Below is a small trained network, with its code and all its weights. Each question gives an input and a class and asks what happens when units are switched off, that is, made to give their printed mean instead of their output.

import numpy as np


def w(rows, s, z=0):
    codes = np.array(rows[::2]) - 128.0
    scale = np.full(codes.shape[1], s)
    scale[-1] = z or s
    return codes * scale


def f(y):
    return y / 2 * (1 + np.tanh(0.7978845608 * (y + 0.044715 * y**3)))


def log_softmax(a):
    a = a - a.max(-1, keepdims=True)
    return a - np.log(np.exp(a).sum(-1, keepdims=True))


def net(x, mask):
    res = np.array(x, float).reshape(1, 8) / 4 @ E
    y = f(res @ A[0][:, :-1].T + A[0][:, -1])
    res = res + np.where(mask, y, B[0][:, -1]) @ B[0][:, :-1]
    return log_softmax(res[-1] @ U[:, :-1].T + U[:, -1])


A, B = {}, {}
E = w([
[186,133,52,132,199],'x0',
[159,133,54,64,108],'x1',
[127,107,62,198,109],'x2',
[105,173,98,173,254],'x3',
[64,4,65,75,97],'x4',
[109,129,199,20,70],'x5',
[81,128,115,183,190],'x6',
[49,208,101,129,107],'x7',
],0.0082)
A[0] = w([
[178,95,125,105,185,74],'n1',
[121,118,101,123,121,15],'n2',
[116,125,38,139,159,50],'n3',
[73,53,157,124,109,117],'n4',
[66,55,110,112,101,12],'n5',
[96,2,102,71,108,148],'n6',
[176,80,246,83,94,149],'n7',
[153,113,113,130,97,87],'n8',
[97,115,142,140,188,209],'n9',
[18,226,188,59,159,184],'n10',
[199,187,121,118,95,72],'n11',
[179,86,239,103,93,129],'n12',
[80,152,98,150,103,2],'n13',
[145,130,138,110,130,131],'n14',
[175,95,104,64,195,142],'n15',
[163,40,213,224,156,144],'n16',
],0.018,0.0045)
B[0] = w([
[97,144,108,183,151,176],'n1',
[113,116,117,143,121,133],'n2',
[105,38,198,137,98,210],'n3',
[159,189,140,91,163,189],'n4',
[85,182,97,88,143,190],'n5',
[145,143,35,67,104,250],'n6',
[79,96,168,55,98,219],'n7',
[111,94,128,93,137,146],'n8',
[188,153,131,130,124,192],'n9',
[206,155,253,126,132,244],'n10',
[99,125,111,78,120,173],'n11',
[70,80,173,72,85,208],'n12',
[147,60,110,134,130,146],'n13',
[119,152,112,137,110,136],'n14',
[130,139,80,207,163,203],'n15',
[203,93,151,196,139,225],'n16',
],0.028,0.016)
U = w([
[71,149,60,166,121,97],'0',
[36,141,155,211,149,3],'1',
[75,71,120,196,88,124],'2',
[127,109,176,254,142,169],'3',
[109,140,162,114,77,168],'4',
],0.0075,0.0071)

Each question gives the input, the list of numbers given to net, and the class t.
The units are the neurons (one row each of A and B). Each row of codes is followed by its name. A weight is (code - 128) times the scale printed after its matrix; where a second scale follows, it is the last column's (A, B and U).
mask holds one flag per neuron, in row order. A switched-off neuron (its flag False) gives its mean, the last column of its row in B, instead of its output. The means were averaged over made-up inputs and are rounded, as every weight is.
A unit's drop is (log p(t) with every unit on - log p(t) with that unit switched off) / (log p(t) with every unit on - log p(t) with every unit switched off).
The circuit of an input: a set's keep is (log p(t) with only the set's units on - log p(t) with every unit switched off) / (log p(t) with every unit on - log p(t) with every unit switched off). Starting from the 12 units with the biggest drops (on a tie, the unit counted first), units are removed one at a time, each time the one whose removal leaves the highest keep (on an exact tie, the one counted first), for as long as the keep stays at least 0.8.
circuit, biggest first: the units of the circuit, biggest drop first
k most important neurons: the k neurons with the biggest drops, biggest first
drop when u is switched off: that unit's drop, to one decimal
input [1,7,4,-1,3,-4,-8,7], class 2: circuit, biggest first	n3, n10
input [6,7,-8,6,3,-2,-8,-1], class 3: circuit, biggest first	n15
input [4,4,-3,-6,-2,-8,7,8], class 2: 2 most important neurons	n10, n16
input [6,0,8,-8,3,-6,-8,-8], class 0: 2 most important neurons	n6, n10
input [7,-2,6,-2,3,3,4,2], class 2: 2 most important neurons	n3, n10
input [5,6,8,-4,-8,-6,-2,-2], class 2: circuit, biggest first	n10, n3
input [-2,-4,7,6,6,-2,-3,-4], class 3: 4 most important neurons	n16, n7, n3, n12
input [7,-4,4,2,6,-2,6,6], class 2: 2 most important neurons	n10, n3
input [6,-3,1,-6,7,6,7,-5], class 0: 2 most important neurons	n6, n10
input [-1,2,-4,3,-6,2,6,2], class 3: 3 most important neurons	n6, n7, n12
input [6,-1,8,3,-1,-7,2,7], class 2: 3 most important neurons	n10, n16, n3
input [8,-7,2,-1,8,1,8,6], class 0: 2 most important neurons	n10, n7
input [7,5,-1,-4,-1,4,-3,-3], class 0: drop when n3 is switched off	0.2
input [2,2,8,-7,-2,-7,5,3], class 2: drop when n13 is switched off	0.1
input [-1,-8,-1,-3,3,-4,5,1], class 3: circuit, biggest first	n16
input [-5,4,7,-1,3,-5,-5,6], class 2: drop when n15 is switched off	0.1
